In the rows, 128 means zero.
Here are made-up things, facts about them, and rows of numbers that follow some of those facts. Name the thing behind each unnamed row.

There are 2 kinds of fact about the things: Φ, β.
ledrir Φ:grobus,flomes
ribi Φ:zofle
grobus Φ:flofegru,vadruk β:grela,revur,veledir,skugritri
bigru β:rutul,flarom,fafla
skomun Φ:gresam,reva,fistor
tralom Φ:ledrir
gruflar β:pagrugru
revur Φ:sostom,pekom
foflaflas Φ:tremaske,fonu
studro Φ:litol,kanekil,tustogas,noklevek β:klezon,nagrum
brovapak β:pumon
statrusel β:petro,megri,droplun
logra β:veledir,brigri,dusto,statriplen
vadruk Φ:vomu,fistor
grofekla Φ:gresam
klebrom β:lazo,flibu,nikeklu
fistor β:drostu
kloplek β:kluvus,gebre,trodre,futram,vadruk
brago β:rusture,trobe,skoral,bugrom
zuker Φ:trokek
gedril Φ:sefluk
drostodo Φ:grovu,tragom
voplu β:pazus,zuker,gibras
kikan Φ:flugun,stigel,grabu,gimetras,pumon
luflis Φ:skomun,sefluk,staflus β:meskor
mupelum Φ:droplun
brunik Φ:sebak
staskopo Φ:grone
stigel Φ:noklu,kirer,statriplen
skuflen Φ:vomu,libris
moki Φ:lazo,studro
dabusi β:pazus,trokle,noklu,drostu
bulak Φ:kluvus,droplun,noklevek
grone β:trokle,foflaflas,zofle,zuskin,grabu,taku,mafel
pota Φ:dregon,zamunak
mukor Φ:kanekil,kadam β:trelek,kestir
tremaske Φ:trokle,stigel β:kimivil,pelagol
pilem Φ:troklo
trokek β:drifli,mafel
trodre Φ:tisin,mapon
steflal Φ:rastin,bragram
trelel Φ:tisin,gregruk
grozosar Φ:logra,trokle,flofegru,staflus β:zuker,sostom,poklol,ledrir
kage β:ruke,skoni
kleskizas β:skomun,futram,statriplen
denoti Φ:goplim
pumon Φ:tisin
reva Φ:fistor β:trezil,neplik,klobemus
kovo β:ziluk,tralom,stigel,fafla
skoni Φ:peplak,fonu
zadra Φ:fonu
pasupluk Φ:grobus,mupelum
trezil Φ:zuskin,lofo
neplik Φ:skomun
duvin Φ:skomun,mapon
pogros Φ:grone β:skoral,gedris
pekom Φ:nikeklu β:flibu,kanekil,rusture,plafar,pilem,stesuk
sebak Φ:gebre,legaklur β:denil,stesuk,pasupluk,pelagol
rogan β:kimivil,kanekil,statriplen,sanu
fomedrur Φ:noklu,kadam
gedris Φ:trokek,flibu,zofle
grikas β:rutul,poklol,skeklan,pumon
klobemus Φ:lapem,kugre
skeklan Φ:grela
ruste Φ:troklo
fafla Φ:pasupluk
kirer β:lukli,skugritri
gimetras β:noklu,zetor
betrem β:zetor,flomes
ninegel β:skuflen,zofle,flodro,grutil,tibon,gadrok,nikeklu
tuki Φ:masizir,flodro,sanu β:kimivil,gregruk
plebroza β:kluvus,gregruk,legaklur,denil
stibril Φ:droplun
mubrin Φ:botrur
sebuk Φ:kestir,mapon
bragram Φ:trobe,flomes
mapon β:drasobro
zofle Φ:mubrin,staflus
flugun Φ:gresam β:skuflen
skomu Φ:trokek,peplak,fistor,moki β:trofir
goplim Φ:skugritri
flodro Φ:seste,skoni
brigri Φ:stibril,skugritri
fonu Φ:tisin β:trezil,drasobro,drostu,buvam,moki
trobe Φ:pazus
stebi Φ:veledir β:masizir,megri,staflus
ziluk Φ:sefluk
kadam Φ:peplak,gimetras
tragom Φ:mubrin,goplim β:trodre
grutil Φ:skomu,rupel
vomu β:fuvar,truluk,taku
foskom β:futram
limu Φ:gimetras β:sefluk,lofo
noklu Φ:studro
petro Φ:reva
plafar Φ:gebre,poda,skoni
klibik Φ:vadruk β:zuker,ruste,klobemus,bugrom
poda Φ:gresam
grokobar Φ:kluvus,kanekil β:drifli,noklu,pota
viri Φ:sefluk,skeklan β:trelek,drasobro
litol Φ:skomun,grofekla
botrur Φ:luflis,staflus,droplun
skuvenon Φ:skugritri β:sefluk,skeklan
kimivil Φ:grobus,pasupluk
nikeklu Φ:stibril
droplun Φ:fistor
buvam Φ:lofo
lazo Φ:litol
popu β:trelek,truluk,gregruk,drostu
grela Φ:trokek
rupel Φ:lazo,mubrin,fegro β:grela,brigri,ledrir,bugrom
tisin Φ:sefluk,neplik
statriplen Φ:klibik,zofle
klugil Φ:brunik,flodro β:gadrok,grofekla
rastin Φ:peplak,kluvus,flibu,trokle β:masizir
belun β:staskopo
kluvus Φ:kanekil
sostom Φ:flofegru,rastin
libris β:fuvar,goplim,grutil
nekar Φ:flofegru,pumon β:trezil,duvin
lila Φ:ruke β:gibras,ledrir,gadrok,grofekla
tustogas Φ:poda
stesuk Φ:poda
staflus Φ:skomun
lofo Φ:gresam
drifli Φ:viri
zuskin Φ:grofekla,foskom
grarik Φ:droplun
seste Φ:laskar,tibon β:kufi,legaklur,gedris
dalok β:gresam,rasis,skugritri
kleskas β:skomun,goplim,zadra
tilom β:masizir,drostodo,tradam
zamunak Φ:gresam β:ribi,vadruk
grovu Φ:zofle,gedris β:truzik,ruke,legaklur,dumi
skuplin β:drifli,gebre,kufi,drostu,ligo,tustogas
sefluk Φ:poda
trofir Φ:tremaske
sanu Φ:noklevek
troklo Φ:grela,kanekil β:pazus,zetor,vadruk
getru Φ:kestir,reva,lofo
kugre Φ:troklo,noklevek
flibu Φ:klebrom,mupelum
lapem β:grela,drostu,brubron
fegro Φ:skuvenon,troklo,klebrom β:stibril,petro,kufi,getru
kamuk Φ:mubrin

Some things and their rows:
trodre: 147 121 129 116 140 114 147 109 134 131 114 150 131 132 125 141 134 129
 138 127 130 105 106 151 142 127 138 104 123 128 103 124 121 152 93 131
skugritri: 121 149 135 132 139 131 120 115 149 127 129 122 135 118 115 131 122 119
 138 135 115 120 137 121 118 130 129 150 114 122 129 121 110 116 123 147
pagrugru: 128 143 135 128 132 123 118 125 150 120 130 117 130 116 125 124 115 127
 117 135 116 126 139 128 108 127 116 148 128 114 131 134 115 133 135 138
vomu: 116 141 150 122 110 130 107 146 128 116 134 115 120 117 130 137 134 110
 101 116 129 155 136 147 122 132 88 138 130 111 162 148 138 109 136 128
stesuk: 136 130 124 96 129 126 124 98 131 143 119 155 134 142 113 100 133 139
 147 122 109 111 111 164 139 154 123 118 144 158 97 113 121 146 98 136
peplak: 128 145 137 130 127 126 106 130 144 119 133 115 128 117 126 128 130 125
 114 129 120 132 133 125 111 127 111 149 128 121 138 138 121 123 131 128
fafla: 144 125 108 144 159 126 148 123 129 126 138 136 123 137 142 111 115 145
 142 143 122 111 125 107 117 121 168 123 135 131 103 129 123 136 123 118
kovo: 125 142 133 130 119 130 93 148 128 114 124 109 119 120 131 118 137 128
 100 114 125 156 133 116 103 124 114 153 136 115 153 146 139 107 146 108
foror: 124 146 134 127 126 126 113 133 142 117 130 111 129 121 123 130 127 120
 112 127 121 136 139 128 113 129 109 151 125 116 140 136 125 124 136 129
zofle: 105 106 112 155 158 115 173 122 80 134 135 150 166 140 121 173 132 119
 127 168 137 112 158 116 141 147 159 96 112 103 136 131 133 148 147 129
mukor: 133 95 120 123 115 140 117 143 112 129 144 132 114 141 141 136 134 140
 119 131 155 125 113 113 154 114 141 111 136 145 132 124 138 119 128 111
pilem: 127 106 120 114 138 138 119 105 113 141 150 135 134 144 127 126 132 145
 139 148 119 99 126 116 147 139 143 114 144 151 116 110 112 134 129 120
droplun: 165 143 133 189 145 121 213 104 145 130 137 90 92 114 176 106 85 132 193
 128 106 151 108 110 100 108 126 104 174 125 100 103 115 147 128 121
grikas: 120 145 126 135 124 131 97 150 121 115 124 109 119 123 130 118 137 125
 103 109 122 157 136 114 103 125 124 159 129 114 158 147 145 93 143 110
plebroza: 122 120 154 101 89 122 94 129 137 128 118 105 128 114 119 139 147 117
 104 110 131 140 125 142 135 129 78 136 137 128 150 131 125 124 136 121
tilom: 130 132 133 122 113 122 99 143 137 115 125 105 125 113 131 123 133 126
 96 124 129 145 135 119 105 124 104 147 140 110 146 152 129 123 148 107
klobemus: 130 120 115 141 145 138 144 125 121 137 130 143 127 140 131 127 123 134
 155 133 134 113 122 115 138 119 163 120 111 140 115 112 131 118 110 136

Name these rows:
No name comes twice in this set of rows, the named rows included.
147 133 123 118 147 106 131 115 118 123 103 151 131 141 125 127 142 126
 126 109 127 123 100 156 127 138 140 111 133 123 111 140 138 136 89 113 => gedril
121 123 115 139 132 132 128 145 79 129 116 129 123 144 134 132 153 129
 136 109 133 146 117 119 131 126 151 122 124 126 153 122 155 94 125 101 => grozosar
148 125 127 109 121 116 114 143 112 120 101 150 99 143 134 140 158 122
 119 83 150 141 79 163 151 114 135 104 120 131 135 139 152 104 71 111 => fonu
98 134 109 105 89 165 141 161 101 155 128 169 134 146 116 59 114 137 126
 107 132 163 156 149 137 161 121 135 131 176 114 129 169 142 170 143 => flugun
116 120 97 114 99 166 156 153 123 155 118 164 143 141 118 52 99 148 143
 114 138 140 152 130 131 139 146 142 121 186 81 117 156 158 173 151 => lofo
108 147 143 121 115 133 99 139 123 117 136 116 122 119 123 133 141 118
 100 122 119 153 144 148 118 144 90 145 135 108 164 149 138 107 135 124 => libris
135 127 128 129 146 129 138 95 118 137 148 130 130 138 129 125 128 142
 151 150 105 108 129 126 134 146 140 113 149 139 119 111 114 134 120 128 => flibu
113 102 118 127 124 138 117 142 75 135 119 127 133 144 126 142 160 135
 138 114 144 135 123 107 150 128 151 114 120 143 158 111 150 95 133 107 => rupel
151 153 110 108 160 107 134 116 138 121 99 175 122 145 119 96 130 132
 131 101 112 119 95 177 118 141 153 121 121 131 83 144 141 141 68 129 => sefluk
121 119 116 146 138 107 189 121 97 141 82 141 161 134 113 153 143 106
 157 114 137 125 131 134 137 139 148 108 99 112 120 116 147 147 133 133 => neplik
122 141 140 133 125 125 141 128 165 129 129 134 132 113 118 148 109 109
 132 136 134 116 134 141 135 115 118 137 90 123 121 125 111 134 118 169 => drostu
130 94 114 135 133 123 153 124 114 135 127 138 141 135 132 151 128 133
 135 147 145 107 131 108 146 121 152 104 118 128 117 123 125 146 140 127 => ribi
135 112 123 129 122 131 126 144 109 126 122 134 113 138 137 130 140 128
 134 112 147 133 104 122 141 115 148 111 127 136 135 123 144 115 116 109 => nekar

Now the same things, written a new way:
Known rows:
veledir: 119 144 147 128 160 131 110 135 132 118 130 137 113 118 131 95 114 141
 134 114 114 108 116 118 123 154 126 140 120 110 151 135 131 114 140 127
 114 110 136 131 122 137 119 129 125 123 117
lukli: 113 136 143 130 154 134 116 131 126 121 133 142 120 128 129 103 122 140
 128 118 128 120 111 122 122 134 127 138 123 131 143 132 134 119 128 121
 125 101 136 126 127 138 132 128 125 130 132
kirer: 145 124 118 93 119 116 125 104 118 158 119 124 113 133 114 139 105 130
 126 144 83 113 175 151 131 166 120 99 135 106 121 142 105 163 145 121
 95 156 126 155 110 128 128 112 136 127 101
revur: 136 136 123 122 110 126 140 105 139 133 142 139 139 154 131 109 127 139
 148 137 121 128 118 115 131 109 150 130 127 139 123 118 126 138 142 104
 167 93 136 143 141 130 110 122 136 112 116
poda: 136 112 156 148 117 137 89 136 129 127 100 115 136 101 151 127 98 105 94
 96 139 136 129 117 127 166 127 109 128 116 115 114 129 125 105 131 98
 194 115 138 126 118 108 127 142 123 144
grela: 114 129 153 161 128 127 103 129 159 141 123 120 149 105 148 94 121 107
 131 154 77 108 141 131 146 155 118 109 117 120 126 117 110 136 132 105
 126 154 123 139 117 101 93 128 105 135 108
steflal: 133 113 120 113 112 119 152 98 134 125 150 128 132 165 127 105 134 138
 138 140 130 141 115 115 132 104 153 122 134 141 120 107 133 138 130 98
 172 96 142 131 153 141 96 118 145 108 100
zamunak: 153 108 113 112 123 149 124 140 137 137 127 109 118 95 94 169 111 127
 113 123 148 140 145 131 131 112 111 146 133 94 129 115 130 115 138 147
 109 151 135 140 126 131 173 105 137 152 157
kamuk: 123 151 135 141 97 126 129 156 135 143 115 137 160 131 145 127 150 101
 148 135 116 136 122 107 137 118 135 123 127 165 121 147 109 111 134 119
 138 128 115 125 124 104 134 138 104 147 139
rutul: 116 137 138 127 149 129 116 131 123 119 133 136 117 121 125 110 134 135
 128 115 132 125 111 121 118 134 132 141 128 143 139 135 134 114 124 123
 129 100 138 116 133 142 133 140 124 132 131
zetor: 123 116 117 130 131 140 111 166 110 119 147 130 121 131 93 159 135 102
 127 119 172 141 96 114 123 120 134 149 121 112 137 124 150 85 112 133
 102 72 153 138 135 185 134 130 93 185 147
lila: 134 122 113 144 167 149 115 89 121 156 159 120 98 94 87 137 138 143 154
 145 112 107 147 166 96 112 123 162 133 134 138 142 135 151 144 145 153
 51 135 105 119 129 154 150 125 130 123
vomu: 130 132 93 109 111 120 162 142 113 138 150 125 94 109 130 152 121 138
 135 144 153 125 168 149 133 125 132 127 131 114 129 135 133 144 148 155
 120 141 117 139 109 130 129 127 142 104 99
gruflar: 123 130 110 119 160 126 141 122 123 125 139 139 107 135 107 153 136 155
 132 142 127 119 141 152 119 114 112 149 129 113 141 147 138 134 142 153
 118 98 131 112 118 130 161 124 127 133 133
tilom: 106 102 111 113 131 95 129 128 106 123 107 131 107 155 107 146 150 180
 89 155 141 129 164 155 131 129 88 149 123 114 152 160 147 161 159 159
 130 114 123 130 137 112 154 121 150 134 141
fomedrur: 137 114 145 109 125 128 119 101 128 130 122 121 156 150 121 101 120 117
 125 136 98 130 118 120 132 132 125 104 138 155 118 112 116 122 102 76
 131 123 144 129 147 140 109 117 130 141 117
futram: 120 143 139 101 145 153 132 151 170 99 107 165 111 158 116 127 118 136
 130 127 91 135 92 75 127 130 137 158 129 89 156 114 126 108 166 115 106
 107 152 142 124 156 172 76 132 131 156

Rows to name:
No name comes twice in this set of rows, the named rows included.
128 113 111 122 113 130 129 138 126 126 168 120 107 122 111 130 113 118
 135 132 164 130 116 121 132 134 150 129 120 113 135 106 147 120 121 122
 125 96 153 146 126 178 94 117 115 133 101 => pazus
141 105 109 102 130 123 176 97 135 107 133 121 132 135 116 151 164 131
 126 172 94 143 145 143 129 98 108 86 142 156 111 108 123 160 113 107
 165 137 151 86 136 135 137 120 142 130 129 => mukor
130 111 92 116 144 131 132 145 113 124 147 126 107 126 83 181 143 128
 128 147 152 131 133 146 120 112 114 154 125 97 136 134 142 116 129 159
 107 80 141 125 126 161 168 128 104 160 143 => betrem
151 137 148 106 99 128 107 127 101 152 107 119 124 135 136 120 95 109
 118 90 122 128 126 120 122 171 144 101 136 140 119 136 116 131 114 106
 100 158 116 150 130 145 111 128 144 124 118 => pumon
108 104 144 157 142 140 121 105 157 120 144 124 149 128 133 96 156 115
 127 149 103 130 105 116 122 102 127 123 133 156 129 100 131 131 119 98
 167 107 150 99 144 118 113 136 121 138 132 => klobemus
98 100 147 139 128 117 122 145 155 145 139 110 131 112 171 88 127 88 118
 141 103 120 141 111 140 177 141 100 143 128 128 98 110 107 104 115 92
 187 136 131 120 126 72 131 119 128 90 => kanekil
133 112 141 117 120 123 117 116 133 127 127 117 136 140 136 100 117 109
 120 128 95 125 131 113 129 161 133 94 134 144 120 108 117 124 102 89
 113 154 143 138 141 142 92 118 127 132 105 => kadam
110 146 133 153 114 136 133 131 156 145 136 138 149 129 139 111 147 121
 158 149 104 127 117 108 133 95 143 146 125 148 125 130 116 128 154 119
 162 99 121 118 129 96 127 132 115 128 125 => brigri
125 153 96 125 107 106 158 134 117 159 124 133 145 147 132 169 158 123
 157 162 112 133 161 145 133 112 120 133 135 136 120 163 102 126 143 151
 112 127 98 125 116 95 154 145 106 136 130 => grovu
134 148 126 141 82 131 134 151 131 146 114 130 153 127 145 128 131 104
 139 128 131 147 120 108 142 108 139 127 128 157 117 134 112 122 131 120
 142 135 110 131 124 101 120 137 120 128 138 => botrur

Now the same things, written a new way:
Some things and their rows:
masizir: 130 100 113 100 152 128 142 138 134 150 144 76 144 127 122 62 136 101
 114 80 113 129 162 164 103 134
fuvar: 130 132 89 153 154 135 135 149 93 153 158 102 163 117 159 74 118 111 128
 81 120 92 122 155 111 100
foror: 114 128 91 140 150 122 131 139 106 146 150 92 167 119 159 82 116 120 136
 96 112 104 109 133 113 114
droplun: 121 129 86 94 159 154 153 178 137 132 150 104 161 140 112 71 110 144 137
 75 112 148 141 133 103 118
voplu: 104 115 87 148 167 94 133 148 88 157 154 100 173 118 161 88 108 131 136
 122 121 109 109 118 115 120
zuker: 104 128 116 107 148 143 150 161 93 144 142 130 143 147 144 74 119 136
 143 126 152 125 112 159 110 97
trokek: 125 129 86 130 167 114 150 202 112 138 158 110 138 133 124 87 87 132 111
 95 128 137 162 104 113 116
grela: 114 128 125 99 146 144 156 162 98 141 140 106 133 148 142 100 118 143
 130 109 149 122 151 136 123 111
tibon: 138 109 115 132 155 101 157 166 118 165 158 77 154 116 118 51 128 99 100
 92 109 110 147 160 111 102
nikeklu: 124 131 98 110 146 153 152 169 108 137 170 123 155 130 123 65 114 128
 133 85 123 119 103 153 106 81
mapon: 147 122 68 117 146 120 132 188 128 148 139 86 209 132 156 77 113 126 142
 102 135 130 177 101 108 122
staflus: 132 125 72 102 149 140 136 185 128 135 132 100 170 158 119 77 112 141
 129 72 129 141 142 123 106 116
denil: 128 135 98 136 136 149 128 148 94 154 161 83 155 116 152 95 130 95 144
 99 117 111 116 127 119 112
tremaske: 131 103 103 131 143 130 106 195 114 158 153 94 166 160 124 85 99 97 139
 110 148 123 96 119 139 125
kloplek: 113 123 79 149 157 99 127 150 94 153 164 90 163 107 147 108 111 115 133
 103 119 123 94 108 128 134
kage: 117 128 92 142 161 112 116 151 113 139 154 89 165 115 153 85 106 107 142
 99 112 111 104 114 116 138
buvam: 134 144 88 99 126 138 125 132 112 159 132 124 218 105 168 76 104 119 162
 115 157 116 148 143 115 126

Name these rows:
No name comes twice in this set of rows, the named rows included.
124 112 93 108 160 145 143 178 127 144 162 128 161 137 113 71 107 138
 147 92 125 144 114 120 107 109 => mupelum
150 127 83 135 129 143 121 179 102 164 138 80 178 158 130 83 131 102 136
 97 144 123 144 135 114 118 => gregruk
115 123 94 111 130 162 141 176 96 154 144 107 160 175 129 102 121 124
 144 95 152 128 101 138 141 101 => statriplen
115 118 133 90 138 134 149 151 113 148 156 96 135 122 118 75 125 96 121
 110 130 126 141 139 140 128 => sanu
139 144 78 121 129 117 131 157 86 164 130 118 158 137 133 92 129 120 134
 104 160 125 129 162 106 127 => drifli
117 124 102 89 144 124 131 161 120 134 146 135 156 134 130 66 94 127 133
 108 147 143 106 144 128 133 => skomu
113 94 95 118 165 120 136 195 124 154 154 91 185 160 133 94 102 147 139
 101 133 123 100 98 134 104 => logra
134 141 104 106 134 138 138 160 123 146 146 133 142 128 146 85 103 124
 140 120 169 122 155 144 112 128 => moki
117 127 82 117 149 132 136 158 104 150 129 91 197 120 154 82 105 113 130
 90 122 125 153 121 121 127 => dregon
122 150 94 126 145 134 154 185 87 116 162 112 130 143 137 79 130 143 118
 80 128 122 121 140 103 85 => goplim
132 106 99 123 135 112 121 166 99 174 136 93 173 159 126 78 127 100 121
 99 156 121 100 169 127 118 => zadra
113 123 109 120 167 124 155 205 120 123 170 111 140 137 130 64 96 125
 110 96 113 125 121 103 128 104 => klebrom
103 108 96 122 158 115 106 165 118 164 127 115 167 156 154 82 79 98 144
 116 152 119 103 142 124 141 => limu
150 101 121 109 136 86 128 160 112 145 167 73 175 120 127 64 133 84 117
 132 118 122 110 117 130 139 => sebak

